Each row was made from one walk, in order. Every step used is in the known rows, and no mark comes twice. Write each row's walk.
Each row is shifted at random along 6 fixed directions that mean nothing.
Known rows
doza, sotak, gegopi, nive, batup, virub, vufupuv, sepu: [-138   87  127   -3 -228 -120   -1  254 -269 -305   75  411  100   -6
  -58  163  709  125 -238  257 -141 -146  109   15  145 -329  143  234
  343 -108  278  243 -577  139 -736  363  360 -135  -46  118   42 -238
  341  156   11  -54 -136  229   11  -93   -7  272 -151  118 -127  266
 -200  308  -26 -106 -169 -210]
vufupuv, gegopi, sepu, devez: [-180  142  172 -252  111 -101 -169  204 -228  -23   66  312 -320  -60
  148  177  417  310 -192  167  -16 -209   -9   70   52 -445 -161    6
  552  331  297  164  181   40 -477  -75  327 -256 -127  369  -35 -248
  460  256  160  -66  330  157   -2 -402 -116 -241  114  270  154  423
 -283 -269   47 -144  149   26]
sepu, devez, vufupuv, gegopi, doza: [  98  -19  225 -438  189  -47 -156  139 -398    4  -94  409 -145   55
  339   70  299   18 -111  170  224    8   93   97  131 -396 -255  -56
  567  363  -54   52  286   37 -120 -188  387 -268  -15  151  112 -259
  375  585  102   96  187  138 -134 -403 -171   26   28  204    6  464
  -43 -339  218 -344   91  -59]
doza, gegopi, nive, sotak: [ -45  -93   72 -431   51   73  -67   78 -260 -397 -263  468  -96   17
  282  239  451  176 -138  -16  118   33  152  280  318 -341 -198  232
  485 -152  -91  153  -63  244 -180 -171  157 -561 -133  197  244  -61
  358  490  183  -64  159  102  -22 -258 -117   -4   40  371    7  250
 -350   53   51  -40 -174 -134]
sepu, devez, vufupuv, sotak, batup, virub, nive: [  14    5  127   83 -370  -49  149  114 -596   -8  -45  381 -285   46
  255  292  268  -42  -38  308  185  -69 -312  265  218 -298   51 -319
  597  213  -94   87 -154   92 -454   12  198 -192 -155  127  150 -115
  351  442   25 -111  163  -96 -100 -643 -220  391 -127  162  161  494
 -113 -129   56 -250   58   80]
devez, sepu, vufupuv, nive: [-161  103  117 -491 -183   69  -64  343 -171 -205 -213  479 -478   -5
  225  119  120  122 -179  267  176  -92  114  364  161 -296  110  187
  384  -64  -47  156 -245  102 -253 -162  104 -632 -225  351  114 -178
  335  465  -43 -138  -12  108  -65 -478  -20   -8  -11   65  -30  240
 -260   46  263 -139 -151 -160]
virub, vufupuv, gegopi, doza, nive, batup, sotak, devez, sepu: [   4   79   97 -195 -184 -154 -212  167 -368   25   24  518  -11   99
  -50   37  859  158 -342  292  173 -195  227  315  -18 -300 -131   90
  491  221  242   66 -248    4 -505  169  392  -78   44   55   56 -252
  423  303  205  135  167  194  -49 -340 -229   48  133  167 -103   95
 -410 -190   36 -296  162  -18]
batup, nive, sotak, gegopi, vufupuv: [ 209 -101 -182 -157 -211  162 -440 -238 -552   -9    0  212 -156  103
  290  493  517   61  -53  -69  241 -410 -274  386  223 -300   55  102
  278   14  112   75 -430  -34 -709  -11  104 -233  102  -29  265   27
  415  254  -68   35  335  -75  204 -326  -42 -277  -51  254   58 -135
 -483   55 -232 -157  -11 -138]
virub, sotak, devez, sepu, vufupuv, nive, doza: [ 107  252   38 -297 -233  -55 -249  361 -387   -5  -72  352 -373   75
  200  478  691 -217 -509  262  238 -327 -132  559 -105 -219   82  157
  399  291   80 -125 -380  -45 -196   85  266 -370  -83  315   14  -39
  461  677   36 -100   37  175    8 -733 -209 -481   31  341  195  344
 -257    0  134 -238  155   69]
batup, sepu, vufupuv, gegopi, doza: [  95 -109  157 -563  193   93 -284   51 -156 -291 -343  721 -321  104
  391  -30   54   31 -167  264  226  117  286  207  397 -300   -1   49
  361 -180 -339   84   69  193 -133 -312   75 -618   53  236  252 -195
  195  573  -95  109 -203   36 -208 -173  -66  -36  -77  -72  -92  297
  -99   48  369 -122 -261 -346]
doza, gegopi, vufupuv, nive, batup, sotak, devez, sepu: [-104   94 -106 -353 -163   -4    3  177 -403  -23   -5  425 -106  -11
    8  189  579   50 -438  305  191 -364   80  352   97 -409   -9  234
  387  170  211   30 -572  -37 -693  225  157 -216   76  104  -16 -215
  457  432   -7  -96  109  244   66 -375 -151 -142   33  365   69  231
 -618 -151  -94 -195  161   -3]
nive, sotak, devez, sepu, vufupuv, gegopi: [-217  111  -54 -301  364  -35   62  257 -253 -151 -101  288 -234 -149
   70  243  443  -54 -457  185   23 -292   62   15  -78 -219  -69  339
  299  245  -22  -52  -52   19 -180  208  178 -269  -96  170    1 -289
  332  530 -130   43   42  257 -251 -286 -210 -254  124  -36    4  338
 -313 -136  150 -262  -11 -102]
vufupuv, gegopi, nive, sotak, devez: [ -41   27  -41 -330  173   68 -238   54 -445 -199 -223  339 -121  -62
  338  456  647  175   41   -3  138 -240  -64  302  186 -240 -439  187
  589  226 -118  -12  -46  157  -99 -114  139 -105 -274  112  207 -115
  372  559  163   46  234  151 -182 -467 -309  -29  169  156  100  412
 -391 -219  -15 -173  101  -10]
nive, batup, sepu, devez, vufupuv, sotak, gegopi, doza: [ -61   57   48 -178  305  -98   -5 -221 -276 -161 -100  505  -45   38
  312  211  300  -23   32  330  136 -168  281 -177  224 -575 -536  -46
  665  302 -141  -82  -58   53 -298   -8  263   87  145   54   83 -421
  283  762  201  201 -145  365 -146 -234 -103  -89  149 -177  124  577
 -240 -213  145 -280  193   -9]
devez, vufupuv, gegopi, doza, sotak, nive, batup: [-104 -117    8 -454  -15  -66 -184   15  -93 -315 -171  352  176  218
   12   21  693 -204 -344  180   96  -45  392   91  212 -443  250  335
  276 -180  144  240 -361   77 -102  144  317 -546   -1   55  104 -301
  195  405   77 -197    5  101  -17 -143  -80  303 -239  314  -47  474
 -195  121  179 -176 -275 -266]
nive, doza, sepu, vufupuv, gegopi, sotak: [  52    1 -179 -539  162    0 -466  107 -173 -297 -224  414  -15  131
  300  291  460  113  -41    9  229 -381 -178   69  163 -371  -44   -3
  342   46    3   59  -58  137 -311  -11  192 -466   17  -60  290   35
  197  497   61  -21  419   11  152 -302 -206 -202  -71  634  295  258
 -296  -95   45 -186 -210 -262]
sepu, vufupuv, gegopi, doza, nive: [ -55  217   44 -544  214   12 -465  297  -82    4   67  189   53  -73
   28  120  726   -9 -357  -19   63 -364   99  301  -72 -379 -163  217
  286  110  196  128 -153  -84 -299 -221  465 -397   57  -62  150 -154
  457  248   -9 -110  140  218 -274 -152  124 -103   38  254 -204  293
 -368 -146  121 -315   15 -117]
nive, batup, sotak, gegopi: [ -61 -375 -106   32 -223  -30 -320 -197 -417 -100  -47  374   76  235
  241  393  391  335  212  149  110 -260  -76   84  325 -457   72 -159
  473  -47  439  230 -437   82 -698 -152  294 -418  159  255  308  -24
  346   85  257 -213  598  -66  431 -338 -143  -38  -31  649  165   72
 -492  -19 -107 -105   20 -131]
virub, nive, doza, sepu, devez: [-101   65  149 -329 -113  -80   91   93 -312 -283 -255  450 -421  158
  228  273  410  -10   23  121  173   -4 -105  476  246 -460 -293 -112
  536  155  -88  149   95  298 -329 -554   16 -144 -285  286  190  -28
  435  473  268  172   87  159   63 -530    2  -93  359  325  307  122
 -417  -41  166 -137 -151  -55]
sepu, vufupuv, gegopi, nive: [-128  -43  -36 -535  -36  118 -621  204 -234 -209 -193  417 -138  126
  344  226  296  214  258    3  192 -302 -187  238  278 -344  -50   50
  414    1   66  336 -233  155 -272 -190  220 -608 -265   90  331  -16
  270  285   88 -127  373  -54    9 -386 -247  335  -95  441   98  265
 -326  -21  108 -164 -227 -204]
vufupuv, nive, doza, sotak, batup, virub, sepu, devez: [ -91  297   14   21   27 -143  132  301 -359  -11  144  -35 -134 -211
   -7  443  832 -193 -697  341  -34 -332 -129  477  -86 -320  -94  220
  436  347  134 -196 -198  -88 -614  124  249  -14   -7  148  -81 -213
  623  457   -9 -106 -100  459 -226 -428  236 -518  247   75   70  551
 -302  -22  -56 -202  162  100]
sepu, vufupuv, nive, doza: [-299  -83  326  -66  103 -223  -63  379 -195 -239   86  312 -363  -83
   33  262  374   75  -47   27 -288   12  286 -127  -46 -649 -246  227
  634  189  365  177 -337  220 -358 -300  475 -364 -278  142  183 -141
  594  196  391  180  214  379   35  -32  140  -94  456  549  -29  -11
 -576 -135  236 -411  105 -178]
nive, doza, sotak, batup, virub, sepu, vufupuv, gegopi: [-131 -126  193  261  221 -261 -156  428 -308 -218    7  496 -143  -74
  174  313  316 -117 -258  299 -185   -3  221 -301   66 -420 -165   45
  695  279   87 -142    1  216 -348  198  422 -494 -116  176  316 -172
  403  535  294  195   69  187  -95  -93 -208   40  113  468   48  349
  -43  -75   41 -246  -13 -114]
batup, sepu, vufupuv, gegopi, sotak: [  57 -151   77 -237  -62   28 -374   84 -373   53   89  453 -297  -26
   97   -4  365  187 -403  215  133 -150  -38  267   96 -219  419   59
  180 -206   84  111 -179  -85 -691  133  336 -616  195  151   37  -36
  389  209 -186 -182  233  -82   18 -256 -118 -295 -229  353  -39  100
 -214  -39   34 -166  -98 -219]
sotak, devez, sepu, vufupuv, gegopi, doza: [  83 -102 -109 -828  -39   92 -358  173 -584  -18 -124  388 -163  208
   60   37  400    6 -148  289  347 -279 -292  641  159 -288  177  139
  107  249  183  173  -75   -8 -546 -274   36 -178   -6   73  252  -32
  299  251 -228  154  346   71   -9 -406 -100 -127  111   18   76  -32
 -362 -126   80 -318 -279 -369]
nive, sotak, vufupuv, gegopi, doza, sepu, devez: [  61   -8  284 -421   86 -197  190  169 -406 -126  165  309 -267   39
 -197  -59  725 -227 -739  158  -46  109   66  188  -19 -388   69  165
  200  148  333  120   -7   58 -577  110  234  -64  128   46   57 -167
  433  206  -87  206  288  165   33   -8   93 -465  272    8 -125 -141
 -398 -214  141 -392 -133 -209]
sepu, devez, vufupuv, nive, doza: [-117  151  202 -291   12  -55  285  115 -305 -105  -84  104 -387  -34
  120  202  514 -181 -358  176   76    9   31  335   14 -373 -108  191
  376  239  -63  109  -33   46 -151 -221  212 -194 -150  151 -102 -248
  486  516   10   16 -117  369 -154 -402  155 -230  207   14  -26  363
 -300 -121  307 -370  -31  -88]
sotak, batup, virub, sepu: [ 121 -284  276  242 -321  -54  295  342 -831   42   49  523 -432  -88
  -30  102  116  277 -185  393  -30  344   34  509  318 -237   92   37
  452   40   89   53  202  205 -897 -459   84 -252  -44  500  233 -151
  486    8   52  201  128  108  -73 -369  207   26  194 -278 -155 -214
 -229   22  -85 -216 -172 -258]
doza, gegopi, sotak, nive, batup, virub, sepu, devez: [-156   67  169  245  179 -239  404  539 -383  -84   87  390  148 -314
 -226  -70  787   29 -498  367 -319   56  345  233  -23 -563 -184  292
  532  102  131  -60  -70  105 -490  258  431 -149  -66  390 -178 -425
  548  288  168  -41 -171  435 -310 -188   53 -139  114  191   -1  359
 -324    5  -47 -140  214   74]
sepu, devez, vufupuv, gegopi, nive, doza, sotak: [-251  -28  140 -373  404  -61   94   69 -359 -313 -193  264 -171  -78
  156   66  651 -120 -104  155   48  100  130  152  114 -329 -397  298
  377  155 -339   83  197  154   21   39  161 -257 -261 -186   71 -328
  405  676  114  266 -152  478 -347 -148 -105   94  360  -18  -69  362
 -206 -119  249 -381 -175 -146]
nive, batup, virub, sepu, vufupuv, gegopi: [ -79  -16  -25  116  213  -26 -133  360 -298  -98 -149  474 -142 -101
  216  164  182   60  -23  276   17 -170   37 -193  244 -248  -69   21
  462   70   -5   62  -66  172 -402 -137  220 -324  -64  293  157 -261
  207  397    9  -39  -19   20 -168 -325 -126  195 -123  142   55  423
 -108  -13   94 -157 -104 -151]
devez, sepu, vufupuv, sotak, nive, doza, gegopi: [ -60  103   24 -308   71  -63 -401  425 -187  -87  -42  380 -132  -27
   -5  249  670 -223 -281  115  102 -301  152  275 -115 -410 -162  194
  351  116  204  -54 -162  -27 -284  126  358 -444   82  122  146  -76
  462  565  166   48   60  371 -125 -233 -162 -368  111  443   42  211
 -343    6   63 -281   30 -133]
devez, vufupuv, nive, batup, sotak, gegopi, doza, sepu: [  44 -148  -54 -345 -213  -63 -173 -109 -411 -282 -146  617    0  297
  177  111  331   96  114  235  240 -111   64  274  343 -578 -110  -50
  524    2  141  178 -561  153 -623  -57  150 -258   45  -10  324  -20
  312  416  282  115  274   97  334 -212  -36  119  194  224  103  -83
 -470 -140   93 -290  -46 -248]
doza, sepu, vufupuv, sotak, gegopi, nive, batup, virub: [  83  106 -261 -360  -63  177 -135   48 -400 -294 -345  559  109  100
  326  294  421   -5  305  269  279 -297 -400  315  509 -249 -185 -156
  317 -183 -287   95 -358  192 -447  -64 -171 -173  -56  -80  361  -15
   41  519 -155  -94   50  -45 -109 -436 -144  279 -173 -163  114  183
 -288  153  -17 -107 -303 -219]
nive, sotak, doza, vufupuv, sepu, devez: [ 231  324  203  -43  157 -143 -138  304 -267   85  280  142 -187 -187
  123  412  574  -40 -478   -2  125 -370   11  -91 -198 -522 -223  183
  571  487  343 -156 -198  -99 -450   37  555  104   59  265  -89 -269
  673  521  142   -2  252  425   87 -341  -50 -685  134  413  -26  301
 -324 -284  -97 -277  358  149]
nive, batup, virub, vufupuv: [  82   43  -29   59   40  -29  -72  322 -118 -157 -101  311  110  -93
  275  370  268  338  -44   71   16 -269  106 -341  228 -294 -141    4
  595  109   62   83 -124  177 -461 -175  366 -177   51  253   -3 -440
  232  223   39 -169   77  174 -111 -409   17  309 -237  275   29  542
 -237  215   10 -127   53 -101]
sepu, devez, vufupuv, sotak, doza, gegopi, nive: [ -17  -72  194 -439  -17   -1  -81   59 -576 -197  -55  391 -251   75
   79  -57  574  -20   40  210  182   80  -58  478  202 -432 -248   85
  338  138   66  260  -49   92 -312 -112  191 -349 -162  -45  190 -109
  465  442  102  217  182  288 -149 -238  -93   97  303  147  -55    9
 -344 -143   81 -393  -96 -179]
nive, doza, sepu, vufupuv, gegopi, sotak, batup: [ -38  -56  -65 -313   63  -72 -141  170 -445  -81   41  368  -32   29
   12  178  550   -4 -284  176  117 -135  -90  236  115 -334  -10  159
  235   30   77   -8   39   46 -595  -31  173 -339  155  -95  306   -2
  307  280   18  121  383  193   11 -128    6 -205   62  258  130 -118
 -402 -172  -30 -340 -230 -266]
doza, nive, batup, sepu, devez: [-315   12   76   46  -47  -77  138  -14 -279    8   15  335 -167  -30
  160  268  422  319   34  200   85 -193    6  157  168 -630 -443   69
  752  263  148  113 -106  117 -681 -400  279   76 -213  284   52 -354
  510  245  371  -13  137  254   34 -524   31  -31  328  164   90  182
 -598 -257 -125 -154  110  121]
devez, sepu, vufupuv, gegopi, sotak, doza, nive, batup, virub: [-163 -137   86   72 -122 -145  -36  318 -517  -66   58  481   69  -54
 -172  -81  746   -1 -141  393  -57   -9  115  269   12 -515  111  129
  378  -54  366   81 -293   76 -573  143  442 -220  -38   51  234 -125
  372  101   49   98  209   58  -97 -179  -96   71  102  250 -149 -192
 -308 -242  -36 -286  -43 -156]
sepu, vufupuv, nive, doza, gegopi, sotak: [  20   94   19 -486  -45  -36 -361  249 -207  -53  122  139  -21  -15
   27  183  819 -149 -590   62   67 -326  -40  371  -95 -385  228  218
  184  -45  317   71 -457 -125 -428   79  471 -607  190  -32   47  120
  512  376  -50 -294  280  151   69 -176   49 -516 -159  917   77  251
 -384  -25   53 -238   10 -126]
nive, doza, sepu, vufupuv, gegopi, sotak, batup, virub: [  52  -76 -316 -299  115   -4 -252  203 -410 -271 -177  362  245   74
  214  362  404   68  -13  150  160 -374 -393  152  235 -427  -39  -28
  378  135  -11  -46  -90  172 -596   57   99 -203   72 -171  409   10
  160  320  -48   72  402   66   29 -244 -109  -11  -23  336  282  160
 -339 -111  -85 -250 -241 -315]
gegopi, doza, vufupuv, nive, batup, sotak: [ 132 -110  235 -387 -224  -58   83  -14 -241 -285  -51  424 -130  126
  -33  -65  475   60 -414  246   67  197  368  209  291 -510  360  197
  255 -391  162  285 -654  158 -438 -190  151 -464   80   44   50 -195
  380  199    7 -182   99   97  149   -7  154  -69   -4  317 -236   47
 -537  100  288 -203 -155 -250]
nive, sotak, devez, sepu, vufupuv, gegopi, doza: [ 235 -152   -6 -478   10  -15 -419  176 -677   79  -60  549 -183  151
  281  246  429  -52 -143  192  378 -231 -232  291   91 -284  -43  -18
  507  409  129 -104  -37   -9 -409  -39  255  -80    2  116  337   69
  374  549   58  208  544  -61  153 -531 -401 -279   84  319  160  -40
 -240 -369  -32 -315   45 -107]
sotak, nive, doza, vufupuv, sepu: [ 132  -86  222 -327 -338   -8  -24  219 -384 -320 -172  424 -345  177
  -62  152  412  -12 -108   62   98  137   88  423  202 -525  200  322
  254  -55  165  268 -282  300 -419 -369   44 -201 -222  301  201 -116
  393  230  125  176  -50  240  194 -171   26 -165  117  144  -97 -107
 -414  153  138 -241 -447 -460]
devez, vufupuv, gegopi, sotak, batup, sepu: [-318  -50 -345 -348  174   12 -375 -111  -50 -423 -142  271   74   44
  192  301   75  438  -43   82   90 -560  120  -98  168 -569  -45  303
  466  144   48  154 -253  110 -549  253  257 -420    8  -17  131 -389
  177  335   98  -50  153  265  -26 -137 -110  218  -35  155  269  721
 -401  -68   -6 -159 -144 -271]

Write each row's walk
[-355  -14  154  127  131 -159  -84  -22 -236 -123  -78  479 -171   57
  239  138  354   36  197  260   90  -93  264 -100  121 -727 -631   57
  875  433  105   78  -52  175 -258 -160  427  -59 -282  213  171 -405
  411  560  495  277  -46  298  -99 -343 -243  235  366  187   59  254
 -341 -463   46 -320  154   60] | sotak, doza, nive, batup, sepu, devez, vufupuv, gegopi
[  64  -38  -55    9 -163  -12  -52  308 -341 -199 -166  601 -121    0
  104  173  390  121  127  244   22 -115 -122   29  373 -415   85  -51
  504  -76   15  151 -380  220 -486  -10   66 -206 -189  185  169 -223
  188  208   71  -96  162    1   19 -402  -88  238 -159  -49   99  138
 -372  156    3 -132 -104 -197] | gegopi, sepu, vufupuv, sotak, nive, batup, virub
[-132  -35  200 -281 -147  -99   10   70 -569 -101  112  403 -414   35
   95  -15  394   95 -142  331   50    1 -117  278  123 -453  -64   82
  490  313   87  150 -208    8 -568  199  170 -302 -260  103   79 -157
  517  470  126   93  157  203  129 -351 -127  -82  217  105   55   -7
 -221 -169   11 -334   16  -70] | doza, sotak, gegopi, sepu, devez, vufupuv, nive
[-268 -130   14 -144    5 -138 -368 -269 -270 -326   -3  500   37  147
   67  325  573  345  309  131  -73 -277  289    7  202 -806 -544   43
  734  125  449  160 -459  198 -725 -252  339   92  -28  -35  418 -157
  394  228  537  243  221  226  131  -38   -7  -22  473  258   80  131
 -670 -232  -94 -233  122 -145] | vufupuv, sotak, gegopi, doza, nive, batup, sepu
[-166   60    3 -327  -84  -68  -13 -214 -330 -198  -44  336 -266  197
   52   86  444 -326 -582  253  227 -133    2  411  150 -393  231  166
  294   67  -61  163 -258   16 -464  152  153 -157   67   66   70 -123
  334  453  -64   75 -141   68  -77 -250  -47  -11   32 -141  160  366
 -289 -113  259 -207 -221  -93] | virub, nive, sotak, batup, sepu, devez, vufupuv, gegopi, doza
[  65  140  -28 -137  -11  -89 -641  108 -135  -53   82  409   21   43
   82  295  806  -14 -392   75  138 -399  312  115    0 -432 -291  194
  511  133  280  -51 -403  -10 -480   36  496 -140  250   47  147 -331
  350  446  267   -9  -32  230  -69 -241  -86 -200   37  274    2  482
 -380 -114  -37 -227  192   39] | virub, sotak, vufupuv, gegopi, doza, nive, batup, sepu
[ 201  161   99  104   64 -125 -457  587 -235  -51   -7  433 -100 -104
   81  339  659 -273 -330  113  -41 -303   39  160  -82 -376 -151  -44
  543  228  160 -152 -220   47 -334  199  479 -435   29  251  110  -12
  510  598  194   -9  -31  204 -158 -299 -187 -328  -49  568   48  425
 -134   89   -5 -213  175  -60] | batup, virub, sepu, vufupuv, sotak, nive, doza, gegopi
[ -68  238  -97 -472  343    6 -195  120 -221 -328 -146  289 -192 -121
  286  251  622   72 -186   89  159 -320   -9  292  145 -500 -578  271
  580  347   19  -70 -111   74 -186 -108  100  -99 -130  134  139 -201
  476  680  187  118   69  459 -114 -314   -7 -513  408  186  228  306
 -487 -217   30 -175  230   34] | vufupuv, nive, sotak, doza, gegopi, sepu, devez
[ -54  153  207 -380 -319 -114  282  -89 -308 -293  -69  383 -343  228
  -47  149  754 -272 -652  299  -30   17  -59  596  134 -446  328   -2
  153  -68  139  237 -482   94 -533  345   14 -439   28  147   21   38
  441  299 -163  -37  -60   37  202 -207   60 -467   88  129  -45  -66
 -474   57  260 -208 -187 -185] | batup, sotak, gegopi, vufupuv, nive, doza, sepu, devez
[  73   34  347 -324   28 -151  110  205 -264 -269 -147  692 -444  104
  181  130  437 -153 -369  316  -15  185  194   -8  197 -402 -115  -58
  526  211  -34   21   61  243  -57  -65  152 -551 -158  276  133  -62
  339  706  169  148   94  101   14 -209 -260 -273  -33  418  120  252
 -192  -41  171 -178  -65 -157] | nive, doza, gegopi, sepu, vufupuv, sotak, devez
[ -37 -239  -47 -309  320  -46 -332  257 -670    2  -78  421 -229  -41
  219  261  459   -9   76  233  236 -207 -158  135   30 -267 -413  133
  465  476  -44 -199  142   43 -381 -130  153  -68 -126  -96  336 -120
  451  653  156  416  301  356  -78 -359 -351 -232  439  353  130  -54
 -304 -302  -81 -446   17 -173] | nive, doza, sotak, devez, sepu, vufupuv, gegopi
[ 160   55   45 -509  -15   28  144   79 -559 -190 -119  368 -255   -4
  115  120  684   26 -188   35  283  -69 -197  481  176 -354 -367  226
  385  328  -90   31  -65  143 -406 -297   17  354 -134  -85  306 -246
  409  439   59  350  103  315   24 -309  121 -315  379 -373  -86  -30
 -475 -233   10 -372 -152 -177] | gegopi, doza, nive, sotak, vufupuv, sepu, devez
[ 248  374 -289 -698   35   98 -603 -152 -245  -87 -128  131  -63  206
  304  363  530  -59 -215  143  440 -767 -325  445  106 -248  -45  -90
  223  431   36   70 -145 -180 -343  110  158 -180  187   69   44 -124
  259  704 -159 -167  135  102    5 -610  -82 -350 -198  -25  287  860
  -88   34   45 -176  -41  -74] | virub, sepu, devez, vufupuv, sotak, gegopi, doza
[ 260  227   59  -81   86    6 -523   45 -173  -57  136  189 -299 -104
   70  222  625  -74 -437   26  131 -286  178  185  -26 -413  -19  303
  301   -3  189  -37 -281  -50 -406   27  267 -313   61   68  -50 -170
  520  431   26   99  110  254  -85  -31  -15 -572  102  228 -101   28
 -359  -47  -44 -144  150  -65] | batup, nive, sotak, doza, vufupuv, gegopi, sepu
[   2   -6  108  268  -68 -180  -28  488 -570  178  111  490  -49  -49
   61  290  561 -101 -424  442    1 -173  -88   -8  -80 -263  171  -14
  501  257  318 -108 -263  -16 -522  345  484 -247   44  364   -7 -196
  356  379    9 -126  184  -28  -66 -572 -414  -38 -137  427   87  318
  -95 -173  -24 -245  255  114] | nive, batup, virub, sotak, devez, sepu, vufupuv, gegopi
[  84  405 -274 -606   67   61  -89  345   36 -172  -77  161  258  -20
   68  268  564 -136 -450  159  175 -590 -192  316  156 -451  102  160
  236  -33  131   79 -611  -19 -623 -178  170  -88  147  -18  -32 -181
  269  270 -271 -347   30  211 -110 -340  383 -102 -146   70   60  448
 -480  141   89 -121  -88 -168] | gegopi, doza, sepu, vufupuv, nive, batup, virub
[ -78  151  -41  134  217  -67  439  433 -581 -259 -122  459   -3 -277
    2  270  514  209  -15  221  -65 -102   49  130  126 -368 -441  433
  532  277 -233  -18 -287  256 -449  -14  178  315 -289   58  -67 -565
  377  433  141  299 -351  636 -367 -323   57  346  354 -558  -28  441
 -390    6   25 -345  111  -94] | gegopi, nive, batup, virub, sotak, devez, vufupuv, sepu
[-238  153  145  216 -101 -215  223  181 -294   55  187  238 -412 -103
  -73   68  483   82 -450  306  -17 -194  118  102  -56 -401   78  146
  489  201  245  183 -456  -57 -639  226  408 -274 -103  278 -277 -339
  606  316  216 -156   88  302   88 -407   74 -103  190  133   23  343
 -438 -139  134 -285  222  123] | virub, sepu, devez, vufupuv, nive, batup, sotak
[-352 -152 -120 -149  164  -53  -82 -135 -418 -243  -42  403   33   59
  213  173  296  163  309  253  115 -260  -37   24  286 -660 -480  185
  641  290 -103  134 -301  128 -638   80  178    1 -232  -57  147 -376
  401  504  306  210   28  436   28 -279 -157  292  340   -1  187  170
 -461  -68 -109 -257  -78  -58] | doza, sotak, gegopi, nive, batup, sepu, devez, vufupuv
[ -42  160  170  -58  -40 -145  337  157 -202 -174  -88  537 -103   38
   98   33  514  -64 -192  314  145   64  227  311  225 -530 -229   44
  562   49 -133  114 -162  141 -283   35  264 -330 -129  243 -108 -363
  466  471  235   51   51  402  -45 -379   60  138  192 -125  -42   79
 -408  -33  146 -181   43   49] | gegopi, nive, batup, sotak, doza, sepu, devez, vufupuv
[ -45  -22  460  168 -254 -224  338  -36 -444    2  203  295 -534  122
 -143  -71  699 -380 -707  323  -19  280   60  401  -90 -420  360  123
  251  -48  366  205 -168   -3 -525  259  349 -463 -110  241 -119  -19
  593  250   35  175  184   -7   82 -140   -1 -337  258  190 -181 -393
 -245 -224  130 -300  -29  -78] | batup, nive, sotak, doza, sepu, devez, vufupuv, gegopi
[  90  258  232 -421  400 -140  402  177 -129 -292 -156  469 -154  -82
   56  104  515 -233 -780  175   -8   99  483   13    3 -305 -218  287
  437  199 -262 -135  176  131   54  137  238 -266   -6  174 -120 -362
  328  775  -34  166 -222  316 -344 -128  -26 -202   79 -246 -153  486
 -118 -161  288 -269   19 -133] | nive, sotak, devez, vufupuv, gegopi, doza, sepu
[ -96 -152  203 -564  106  -58   76  -13 -317 -760 -384  723 -492  186
  158 -256  247  389  138  297   20  319  163    8  507 -408 -236  109
  345   24  -97  428  121  466 -158 -137 -219 -469 -326   85  319 -336
  133  379   94  462  -41  238  -75  -12 -121  221  358  -75   89  -52
 -353  190  304 -266 -387 -463] | virub, vufupuv, sotak, doza, gegopi, sepu, devez
